Below are the code and all the weights of a small trained network. Each question names an input and a class and asks about switching units off, where a switched-off unit gives its printed mean instead of its output.

import numpy as np


def w(rows, s, z=0):
    codes = np.array(rows[::2]) - 128.0
    scale = np.full(codes.shape[1], s)
    scale[-1] = z or s
    return codes * scale


def f(y):
    return y / 2 * (1 + np.tanh(0.7978845608 * (y + 0.044715 * y**3)))


def log_softmax(a):
    a = a - a.max(-1, keepdims=True)
    return a - np.log(np.exp(a).sum(-1, keepdims=True))


def net(x, mask):
    res = np.array(x, float).reshape(1, 2) / 4 @ E
    y = f(res @ A[0][:, :-1].T + A[0][:, -1])
    res = res + np.where(mask, y, B[0][:, -1]) @ B[0][:, :-1]
    return log_softmax(res[-1] @ U[:, :-1].T + U[:, -1])


A, B = {}, {}
E = w([
[139,207,227,88,111,67,107,211,85],'x0',
[67,244,73,249,156,144,161,131,49],'x1',
],0.015)
A[0] = w([
[140,95,136,100,130,123,127,109,135,80],'N1',
[119,131,121,120,116,143,104,126,137,247],'N2',
[176,73,135,66,103,133,77,137,144,90],'N3',
[127,120,159,137,132,149,111,130,109,247],'N4',
[133,200,80,180,147,118,128,124,129,83],'N5',
[139,200,249,65,110,115,103,178,126,83],'N6',
[118,178,118,202,124,149,128,145,115,82],'N7',
[112,113,126,95,92,122,114,125,136,231],'N8',
[112,42,28,141,105,146,118,101,183,75],'N9',
[130,68,101,137,140,158,140,83,125,77],'N10',
[129,82,142,107,112,112,94,141,165,93],'N11',
[115,98,164,90,93,127,146,146,164,87],'N12',
[164,150,123,110,143,102,183,122,171,235],'N13',
[166,55,181,66,187,133,158,116,158,109],'N14',
[150,105,90,156,142,147,112,113,156,175],'N15',
],0.012,0.011)
B[0] = w([
[134,202,117,106,103,142,115,113,126,162],'N1',
[78,49,160,224,165,109,130,206,116,199],'N2',
[81,186,111,159,71,160,115,100,111,228],'N3',
[111,30,99,243,158,96,136,173,122,197],'N4',
[96,173,148,115,42,159,97,131,105,205],'N5',
[232,146,121,6,190,100,162,101,188,246],'N6',
[82,132,110,109,87,188,105,61,116,204],'N7',
[67,76,140,209,132,119,131,191,106,201],'N8',
[209,151,153,23,171,87,139,123,159,251],'N9',
[183,175,113,52,166,125,188,110,134,193],'N10',
[98,182,103,118,119,148,98,88,89,188],'N11',
[113,198,140,91,95,157,109,109,93,180],'N12',
[83,37,128,196,134,95,124,145,118,191],'N13',
[90,137,114,155,71,193,120,96,109,236],'N14',
[163,132,152,112,140,82,107,162,153,199],'N15',
],0.017)
U = w([
[77,155,110,147,85,226,124,96,80,61],'0',
[249,120,128,84,193,127,190,132,155,84],'1',
[96,10,127,238,177,127,165,208,108,253],'2',
],0.012,0.0059)

Each question gives the input, the list of numbers given to net, and the class t.
The units are the neurons (one row each of A and B). Each row of codes is followed by its name. A weight is (code - 128) times the scale printed after its matrix; where a second scale follows, it is the last column's (A, B and U).
mask holds one flag per neuron, in row order. A switched-off neuron (its flag False) gives its mean, the last column of its row in B, instead of its output. The means were averaged over made-up inputs and are rounded, as every weight is.
A unit's drop is (log p(t) with every unit on - log p(t) with that unit switched off) / (log p(t) with every unit on - log p(t) with every unit switched off).
unit that matters most: the unit with the biggest drop
top k neurons: the k neurons with the biggest drops, biggest first
drop when u is switched off: that unit's drop, to one decimal
input [-8,7], class 1: unit that matters most -> N9
input [7,-8], class 0: top 2 neurons -> N3, N14
input [1,-4], class 0: top 3 neurons -> N3, N14, N12
input [-3,-4], class 0: top 3 neurons -> N6, N14, N3
input [2,3], class 2: top 2 neurons -> N3, N14
input [3,-1], class 2: top 2 neurons -> N9, N10
input [-7,-3], class 1: drop when N9 is switched off -> 0.1
input [-4,1], class 1: drop when N9 is switched off -> 0.2
input [7,5], class 1: drop when N6 is switched off -> 2.8
input [-8,6], class 1: drop when N9 is switched off -> 0.7
